Below is a small trained network, with its code and all its weights. Each question gives an input and a target symbol and asks what happens when units are switched off, that is, made to give their printed mean instead of their output.

import numpy as np


def w(rows, s, z=0):
    codes = np.array(rows[::2]) - 128.0
    scale = np.full(codes.shape[1], s)
    scale[-1] = z or s
    return codes * scale


def norm(h):
    return h / np.sqrt((h * h).mean(-1, keepdims=True) + 1e-5)


def f(y):
    return np.maximum(y, 0)


def softmax(a):
    e = np.exp(a - a.max(-1, keepdims=True))
    return e / e.sum(-1, keepdims=True)


def log_softmax(a):
    a = a - a.max(-1, keepdims=True)
    return a - np.log(np.exp(a).sum(-1, keepdims=True))


def net(x, mask):
    ids = ['αβγδεζηθλμπσφψω'.index(c) for c in x.split()]
    T = len(ids)
    res = E[ids] + P[:T]
    u = 0
    for l in range(2):
        q, k, v = (norm(res) @ M[l].T for M in (Q, K, V))
        z = softmax(np.where(np.tri(T) > 0, q @ k.T / 2**0.5, -1e9)) @ v
        res = res + np.where(mask[u], z, O[l][:, -1]) @ O[l][:, :-1]
        u += 1
        y = f(norm(res) @ A[l][:, :-1].T + A[l][:, -1])
        res = res + np.where(mask[u : u + 8], y, B[l][:, -1]) @ B[l][:, :-1]
        u += 8
    return log_softmax(norm(res)[-1] @ U[:, :-1].T + U[:, -1])


Q, K, V, O, A, B = {}, {}, {}, {}, {}, {}
E = w([
[83,104,146,178,190,105,124,164,143,148,168],'α',
[119,120,185,123,157,108,135,97,105,123,118],'β',
[136,106,127,77,148,120,146,83,126,76,115],'γ',
[93,112,137,184,135,171,181,111,51,92,139],'δ',
[92,91,130,80,132,134,134,121,126,111,173],'ε',
[107,127,99,145,101,141,151,132,144,98,167],'ζ',
[169,150,123,85,134,138,103,146,124,138,152],'η',
[112,142,86,156,144,110,125,126,109,141,117],'θ',
[105,72,117,124,166,113,155,91,125,65,140],'λ',
[95,82,140,152,8,41,133,181,102,127,76],'μ',
[109,105,140,77,163,98,93,127,158,117,161],'π',
[85,128,108,142,108,105,126,75,118,143,120],'σ',
[172,165,155,127,163,100,134,111,170,105,93],'φ',
[126,144,98,141,88,164,132,134,86,87,142],'ψ',
[140,174,73,66,96,131,168,83,103,104,103],'ω',
],0.016)
P = w([
[89,142,138,119,150,73,175,144,116,88,145],'0',
[121,164,115,163,141,163,92,75,137,119,166],'1',
[163,83,85,131,131,75,104,97,76,131,157],'2',
[143,135,149,131,156,122,142,107,82,98,198],'3',
[180,86,125,85,108,254,156,168,133,128,83],'4',
[49,149,98,108,168,123,198,66,221,105,133],'5',
],0.01)
Q[0] = w([
[76,153,108,160,126,82,163,60,175,89,123],'L0H0',
[87,101,123,107,134,252,149,170,177,199,58],'L0H0',
],0.016)
K[0] = w([
[187,56,131,161,44,43,120,158,93,150,96],'L0H0',
[210,143,80,188,172,188,78,10,148,159,194],'L0H0',
],0.013)
V[0] = w([
[154,34,152,75,83,121,150,85,254,93,222],'L0H0',
[138,204,29,108,43,171,142,209,40,114,203],'L0H0',
],0.0079)
O[0] = w([
[47,116,166,156,124,159,21,157,43,73,2,181],'L0H0',
[169,82,172,161,74,105,64,150,234,5,156,2],'L0H0',
],0.0062,0.0046)
A[0] = w([
[135,165,128,133,146,138,103,127,126,136,95,63],'L0N0',
[132,163,93,186,129,99,128,114,154,110,128,33],'L0N1',
[117,137,137,91,117,147,155,149,127,171,115,107],'L0N2',
[107,182,124,140,118,158,112,181,138,133,144,56],'L0N3',
[109,134,164,148,9,57,145,208,144,192,71,62],'L0N4',
[112,155,114,162,103,148,112,142,84,120,112,6],'L0N5',
[91,90,142,145,123,146,117,139,117,155,175,79],'L0N6',
[142,96,182,84,89,141,146,151,152,161,118,65],'L0N7',
],0.011,0.0021)
B[0] = w([
[103,73,80,16,185,144,131,103,97,111,164,247],'L0N0',
[147,158,117,153,87,116,200,149,129,112,224,199],'L0N1',
[189,164,182,234,135,127,124,135,181,161,75,253],'L0N2',
[97,166,185,111,113,126,136,85,42,169,54,146],'L0N3',
[34,89,123,199,2,37,100,186,19,80,131,150],'L0N4',
[159,51,123,47,171,95,105,121,192,50,191,228],'L0N5',
[148,123,134,91,190,117,78,103,117,160,133,178],'L0N6',
[97,135,95,179,78,151,155,138,92,159,134,161],'L0N7',
],0.0068,0.0031)
Q[1] = w([
[222,122,145,136,142,69,83,100,5,108,195],'L1H0',
[212,54,135,110,76,239,115,226,126,203,66],'L1H0',
],0.016)
K[1] = w([
[48,168,182,76,115,147,207,253,164,113,88],'L1H0',
[91,204,128,139,187,237,80,15,207,112,176],'L1H0',
],0.016)
V[1] = w([
[161,178,72,75,42,155,155,16,155,85,33],'L1H0',
[84,3,170,227,142,159,206,49,97,105,147],'L1H0',
],0.015)
O[1] = w([
[136,157,159,100,163,30,110,87,81,98,191,20],'L1H0',
[180,208,131,98,94,137,142,251,137,123,117,254],'L1H0',
],0.012,0.0029)
A[1] = w([
[76,103,104,116,215,163,105,55,110,186,87,152],'L1N0',
[85,102,98,97,154,187,146,197,98,175,103,192],'L1N1',
[106,158,127,82,120,159,116,194,136,123,113,105],'L1N2',
[106,117,143,136,191,128,171,5,81,211,169,34],'L1N3',
[83,111,184,94,58,124,36,144,196,111,112,127],'L1N4',
[147,178,105,130,99,107,198,124,130,205,204,97],'L1N5',
[88,44,140,154,105,128,97,59,172,116,112,7],'L1N6',
[97,167,139,105,196,70,73,94,57,108,99,101],'L1N7',
],0.014,0.002)
B[1] = w([
[141,91,154,67,166,115,221,226,95,69,125,248],'L1N0',
[114,129,109,145,174,99,86,55,216,89,158,190],'L1N1',
[86,140,160,107,83,81,116,84,71,141,107,178],'L1N2',
[190,138,90,171,99,45,144,43,144,166,20,255],'L1N3',
[182,86,99,203,193,145,105,158,63,163,121,153],'L1N4',
[116,36,123,99,151,135,112,143,91,202,170,173],'L1N5',
[109,183,231,95,78,186,99,123,141,152,152,154],'L1N6',
[114,181,102,167,144,247,142,137,119,141,170,238],'L1N7',
],0.013,0.017)
U = w([
[94,123,52,154,77,216,140,97,205,145,59,134],'α',
[68,135,109,104,196,97,107,69,178,195,127,106],'β',
[93,211,79,143,172,218,160,135,71,121,166,134],'γ',
[192,193,144,94,94,135,168,224,173,149,111,9],'δ',
[98,92,75,162,185,113,42,93,111,109,71,127],'ε',
[86,87,130,219,97,133,113,185,31,106,74,95],'ζ',
[128,116,234,155,88,165,149,68,130,147,124,232],'η',
[141,41,67,98,123,163,195,114,150,168,212,68],'θ',
[109,206,106,68,111,74,92,109,128,62,62,149],'λ',
[119,113,94,129,91,137,134,102,119,95,120,67],'μ',
[74,68,134,81,191,144,175,153,134,11,102,69],'π',
[96,115,138,75,124,83,149,132,62,161,154,76],'σ',
[153,133,86,151,157,96,235,98,80,157,40,192],'φ',
[218,101,106,192,139,136,134,145,166,41,176,129],'ψ',
[127,167,104,162,131,83,136,3,145,74,197,164],'ω',
],0.0062,0.0011)

Each question gives the input, a string of symbols that net reads in full, and the target symbol t.
The units are the heads (2 rows each of Q, K, V and O) and the neurons (one row each of A and B). Each row of codes is followed by its name. A weight is (code - 128) times the scale printed after its matrix; where a second scale follows, it is the last column's (O, A, B and U).
mask holds one flag per unit, layer by layer, with each layer's heads first. A switched-off unit (its flag False) gives its mean, the last column of its rows in O or B, instead of its output. The means were averaged over made-up inputs and are rounded, as every weight is.
A unit's drop is (log p(t) with every unit on - log p(t) with that unit switched off) / (log p(t) with every unit on - log p(t) with every unit switched off).
The circuit of an input: a set's keep is (log p(t) with only the set's units on - log p(t) with every unit switched off) / (log p(t) with every unit on - log p(t) with every unit switched off). Starting from the 12 units with the biggest drops (on a tie, the unit counted first), units are removed one at a time, each time the one whose removal leaves the highest keep (on an exact tie, the one counted first), for as long as the keep stays at least 0.8.
units of the circuit, in order: the units of the circuit, biggest drop first
unit that matters most: the unit with the biggest drop
k most important neurons: the k neurons with the biggest drops, biggest first
k most important neurons of layer l: the k neurons of layer l with the biggest drops, biggest first
input η γ λ, target η: units of the circuit, in order -> L1N6; L0H0
input γ γ γ α, target γ: unit that matters most -> L1H0
input π φ α π, target π: units of the circuit, in order -> L1N0; L0H0; L1N1; L1N3
input β δ π, target β: 2 most important neurons -> L1N1; L1N0
input η φ α δ α ψ, target α: units of the circuit, in order -> L1H0; L1N0
input λ ψ π, target λ: units of the circuit, in order -> L1H0; L0H0; L1N2; L1N1
input η φ π, target η: units of the circuit, in order -> L1N6; L1H0
input θ φ γ, target θ: 2 most important neurons -> L1N3; L1N0
input θ β θ, target θ: units of the circuit, in order -> L0H0; L1N5
input η π μ, target ζ: 2 most important neurons -> L0N4; L1N3
input φ π ψ α ε, target π: 4 most important neurons -> L1N0; L1N1; L1N3; L1N7
input γ φ π, target γ: units of the circuit, in order -> L1N7; L0H0
input φ γ γ ψ γ, target γ: 3 most important neurons of layer 1 -> L1N7; L1N3; L1N0
input γ π ε φ ζ, target π: unit that matters most -> L0H0
input φ ω γ λ ζ π, target γ: units of the circuit, in order -> L1H0; L1N7; L0H0
input ω α ω φ φ, target α: 2 most important neurons -> L1N0; L1N1
input γ μ γ, target λ: 3 most important neurons -> L1N7; L1N2; L1N0
input α η φ φ φ, target η: units of the circuit, in order -> L1H0; L1N6
input φ ψ λ π φ, target ψ: 2 most important neurons -> L1N3; L1N0
input ζ θ π, target ζ: 2 most important neurons -> L1N4; L1N3
input α φ λ, target α: units of the circuit, in order -> L1H0
input ε φ φ φ, target ε: 3 most important neurons -> L1N0; L1N4; L1N1
input φ π φ ζ γ, target π: 4 most important neurons -> L1N0; L1N3; L1N1; L1N7
input π δ γ α σ, target δ: 4 most important neurons of layer 0 -> L0N5; L0N7; L0N6; L0N0
input ζ α φ, target ζ: 2 most important neurons -> L1N4; L1N3
input δ γ β φ φ ψ, target β: 3 most important neurons -> L1N1; L1N0; L1N7
